Here is a tiny trained network, its code and every weight. The questions are about switching its units off for an input and a target symbol, where a switched-off unit gives its printed mean instead of its output.

import numpy as np


def w(rows, s, z=0):
    codes = np.array(rows[::2]) - 128.0
    scale = np.full(codes.shape[1], s)
    scale[-1] = z or s
    return codes * scale


def f(y):
    return np.maximum(y, 0)


def softmax(a):
    e = np.exp(a - a.max(-1, keepdims=True))
    return e / e.sum(-1, keepdims=True)


def log_softmax(a):
    a = a - a.max(-1, keepdims=True)
    return a - np.log(np.exp(a).sum(-1, keepdims=True))


def net(x, mask):
    ids = ['ΔΘΛΞΠΨαβγεζηστ'.index(c) for c in x.split()]
    T = len(ids)
    res = E[ids] + P[:T]
    u = 0
    for l in range(2):
        r = res
        for j in range(2):
            rows = slice(2 * j, 2 * j + 2)
            q, k, v = (r @ M[l][rows].T for M in (Q, K, V))
            z = softmax(np.where(np.tri(T) > 0, q @ k.T / 2**0.5, -1e9)) @ v
            o = O[l][rows]
            res = res + np.where(mask[u + j], z, o[:, -1]) @ o[:, :-1]
        u += 2
        y = f(res @ A[l][:, :-1].T + A[l][:, -1])
        res = res + np.where(mask[u : u + 4], y, B[l][:, -1]) @ B[l][:, :-1]
        u += 4
    return log_softmax(res[-1] @ U[:, :-1].T + U[:, -1])


Q, K, V, O, A, B = {}, {}, {}, {}, {}, {}
E = w([
[168,231,143,234,99,170,75,64,171,222,124],'Δ',
[120,135,139,197,63,82,146,91,78,88,86],'Θ',
[36,127,131,228,134,179,136,61,120,5,109],'Λ',
[128,114,134,160,151,34,97,97,176,188,148],'Ξ',
[165,171,111,82,103,166,166,203,175,197,75],'Π',
[86,106,102,13,134,116,74,85,40,86,171],'Ψ',
[124,205,50,193,145,167,108,152,178,92,192],'α',
[162,207,111,150,203,120,81,87,30,57,151],'β',
[79,31,163,217,48,62,14,115,172,114,149],'γ',
[99,180,123,156,206,160,220,114,69,215,89],'ε',
[84,85,103,27,140,152,95,75,108,65,118],'ζ',
[96,132,197,181,166,221,17,168,112,101,134],'η',
[127,157,135,143,144,29,119,115,149,148,117],'σ',
[107,237,128,145,166,20,144,134,171,152,104],'τ',
],0.019)
P = w([
[185,180,243,86,89,84,205,73,198,93,175],'0',
[172,174,206,88,96,91,174,76,181,91,167],'1',
[164,172,179,98,107,97,150,76,164,96,140],'2',
[158,169,149,107,120,110,127,76,153,106,120],'3',
[145,165,120,116,129,121,100,79,139,114,102],'4',
[134,159,92,129,142,130,83,80,119,121,79],'5',
[123,151,65,139,156,141,63,83,105,126,61],'6',
[112,145,39,150,173,152,39,91,92,134,44],'7',
[113,138,9,157,188,155,20,98,80,138,24],'8',
],0.013)
Q[0] = w([
[96,255,149,191,170,18,65,32,186,144,81],'0.h1',
[136,114,117,132,112,197,143,130,182,204,148],'0.h1',
[23,105,90,25,213,125,111,112,158,44,221],'0.h2',
[155,205,146,95,107,153,70,15,98,112,93],'0.h2',
],0.0096)
K[0] = w([
[115,110,1,156,137,163,72,162,84,131,19],'0.h1',
[96,95,160,129,109,21,155,186,113,120,139],'0.h1',
[166,159,178,170,109,198,135,57,122,85,216],'0.h2',
[111,113,4,191,184,183,27,125,93,137,99],'0.h2',
],0.0094)
V[0] = w([
[148,202,81,181,145,146,57,100,153,183,218],'0.h1',
[86,98,120,106,160,207,167,232,188,145,170],'0.h1',
[135,140,156,165,24,208,86,125,43,102,148],'0.h2',
[163,2,160,115,113,184,92,104,184,152,190],'0.h2',
],0.0067)
O[0] = w([
[126,119,81,104,153,136,154,86,177,78,173,214],'0.h1',
[109,218,76,109,45,147,110,63,107,126,147,2],'0.h1',
[231,131,99,107,150,62,84,87,186,138,157,154],'0.h2',
[126,254,114,96,153,87,181,138,147,76,38,70],'0.h2',
],0.0096,0.01)
A[0] = w([
[186,112,135,40,158,112,127,136,69,153,110,112],'0.n1',
[97,163,23,23,112,203,192,127,65,89,154,110],'0.n2',
[120,195,94,229,73,10,133,63,84,172,42,115],'0.n3',
[131,162,152,102,226,89,173,178,3,234,189,7],'0.n4',
],0.0057,0.0021)
B[0] = w([
[80,217,16,112,125,128,162,115,83,230,77,253],'0.n1',
[176,26,220,128,203,73,117,205,169,184,4,215],'0.n2',
[88,245,147,14,117,33,61,66,129,172,65,201],'0.n3',
[221,138,154,158,160,80,144,2,81,144,130,211],'0.n4',
],0.0088,0.0041)
Q[1] = w([
[2,167,158,233,26,219,146,192,91,151,100],'1.h1',
[158,98,181,201,146,76,123,89,212,196,123],'1.h1',
[175,84,153,122,205,124,117,173,146,105,104],'1.h2',
[161,89,117,128,112,212,183,231,196,116,107],'1.h2',
],0.0098)
K[1] = w([
[146,136,175,102,92,145,200,141,119,192,119],'1.h1',
[99,92,58,173,175,169,113,150,91,188,33],'1.h1',
[157,133,73,161,142,166,99,187,163,148,87],'1.h2',
[177,145,162,116,72,165,199,254,168,123,154],'1.h2',
],0.0094)
V[1] = w([
[97,188,85,229,125,186,203,128,152,2,134],'1.h1',
[107,116,137,204,50,43,134,149,175,175,121],'1.h1',
[119,127,203,122,137,53,159,108,112,103,192],'1.h2',
[125,134,112,174,80,115,112,205,145,43,112],'1.h2',
],0.0067)
O[1] = w([
[136,38,162,132,134,234,82,16,174,137,150,22],'1.h1',
[99,124,2,141,247,90,112,88,119,134,185,75],'1.h1',
[139,46,56,169,149,209,73,156,33,143,79,156],'1.h2',
[123,132,163,148,199,47,98,87,58,132,123,2],'1.h2',
],0.0072,0.012)
A[1] = w([
[122,86,183,165,135,129,101,192,176,104,194,4],'1.n1',
[1,48,113,68,80,99,149,162,87,90,142,133],'1.n2',
[82,158,168,166,153,138,158,145,146,91,54,251],'1.n3',
[52,132,99,93,55,180,68,159,66,168,90,103],'1.n4',
],0.0085,0.0026)
B[1] = w([
[116,248,171,167,106,76,200,76,143,188,100,208],'1.n1',
[37,161,117,166,133,142,148,179,132,178,152,253],'1.n2',
[98,114,57,144,143,173,87,182,155,62,100,245],'1.n3',
[127,128,204,148,151,75,94,58,132,53,197,241],'1.n4',
],0.013,0.0052)
U = w([
[124,108,99,139,55,137,149,200,188,113,84,199],'Δ',
[114,185,34,138,204,149,108,80,83,106,81,97],'Θ',
[101,65,218,140,148,155,34,136,152,224,54,111],'Λ',
[130,101,12,129,64,170,78,93,122,79,158,254],'Ξ',
[129,166,255,151,210,165,52,150,127,110,50,64],'Π',
[59,173,102,194,103,181,127,89,63,233,65,166],'Ψ',
[227,117,154,182,220,98,57,186,111,157,162,91],'α',
[120,110,228,173,116,89,132,134,155,193,51,30],'β',
[21,137,75,203,181,209,152,93,117,19,74,148],'γ',
[100,95,143,183,68,142,69,178,160,123,223,149],'ε',
[95,212,130,142,129,97,137,87,62,112,136,135],'ζ',
[97,151,127,196,179,166,101,131,116,159,103,132],'η',
[148,115,111,79,72,84,124,61,138,147,18,132],'σ',
[151,122,111,167,158,76,215,98,210,61,173,99],'τ',
],0.007,0.0062)

Each question gives the input, a string of symbols that net reads in full, and the target symbol t.
The units are the heads (2 rows each of Q, K, V and O) and the neurons (one row each of A and B). Each row of codes is followed by its name. A weight is (code - 128) times the scale printed after its matrix; where a second scale follows, it is the last column's (O, A, B and U).
mask holds one flag per unit, layer by layer, with each layer's heads first. A switched-off unit (its flag False) gives its mean, the last column of its rows in O or B, instead of its output. The means were averaged over made-up inputs and are rounded, as every weight is.
A unit's drop is (log p(t) with every unit on - log p(t) with that unit switched off) / (log p(t) with every unit on - log p(t) with every unit switched off).
The circuit of an input: a set's keep is (log p(t) with only the set's units on - log p(t) with every unit switched off) / (log p(t) with every unit on - log p(t) with every unit switched off). Starting from all 12 units, units are removed one at a time, each time the one whose removal leaves the highest keep (on an exact tie, the one counted first), for as long as the keep stays at least 0.8.
circuit, biggest first: the units of the circuit, biggest drop first
unit that matters most: the unit with the biggest drop
top k neurons: the k neurons with the biggest drops, biggest first
k most important neurons of layer l: the k neurons of layer l with the biggest drops, biggest first
heads that matter: for each layer, one digit per head in row order, 1 if its drop is at least 0.15 and else 0, layers parted by /
input Δ Θ ε, target Ψ: heads that matter -> 10 / 01
input τ η Ψ α γ Δ γ τ Θ, target Ψ: heads that matter -> 11 / 10
input τ Δ β Θ τ, target α: circuit, biggest first -> 0.h2; 1.h1; 0.h1
input Λ ζ Ξ Δ Ψ η Θ, target σ: circuit, biggest first -> 0.h2; 0.n3
input Δ η Δ ε Δ Ψ γ, target Δ: heads that matter -> 01 / 10
input η ζ η Θ Π Ψ σ, target Δ: top 4 neurons -> 0.n1; 0.n2; 1.n3; 1.n4
input Δ Ψ Δ η Ψ η Ψ τ, target Δ: 2 most important neurons of layer 0 -> 0.n1; 0.n2
input Ψ Δ τ Δ Π Θ Ψ Ξ σ, target γ: circuit, biggest first -> 0.h2; 1.n3
input Δ Ψ ζ γ Ψ, target Θ: heads that matter -> 00 / 10
input β Π Δ β β η Θ, target σ: circuit, biggest first -> 0.n3; 0.h2
input Θ Ψ ε Ψ Λ α Θ β Δ, target β: unit that matters most -> 0.h1
input Δ Π Ξ Δ Δ Δ, target τ: circuit, biggest first -> 0.h1; 1.h2
input Δ Θ Ψ ε Δ α Ψ, target Λ: top 2 neurons -> 0.n2; 0.n1
input β Ψ Λ Δ σ, target τ: circuit, biggest first -> 0.h1
input Ψ Ψ Ψ Π Δ, target ζ: heads that matter -> 10 / 00
input Ψ Ψ Ψ η Ψ ε ε Ψ Ψ, target σ: heads that matter -> 01 / 01
input Δ Δ γ, target τ: heads that matter -> 11 / 10
input γ ε Π Π α Ψ β Ψ, target ε: heads that matter -> 01 / 00
input Ξ Ξ Ψ Ξ Ξ, target γ: heads that matter -> 01 / 00
input Θ Ψ ζ σ σ τ α, target τ: unit that matters most -> 0.n2
input Π Ψ β Δ β Ψ, target ε: circuit, biggest first -> 0.h2; 1.n2; 1.n4
input Λ Θ ζ Ψ Ξ, target Δ: heads that matter -> 01 / 10
input η Δ Ψ Λ σ, target Λ: heads that matter -> 00 / 10
input ε Θ σ Ψ Δ Π Π Θ, target ζ: circuit, biggest first -> 0.n3; 0.h1; 1.n4
input Ψ Θ τ β, target α: top 2 neurons -> 0.n4; 1.n2
input Δ Ψ Δ Δ ζ β, target α: heads that matter -> 11 / 00
input ε Δ Θ Λ ε Θ, target ε: unit that matters most -> 0.h2
input Λ Θ β ε τ, target ε: heads that matter -> 11 / 01
input β Λ Ψ η Δ, target σ: heads that matter -> 01 / 00
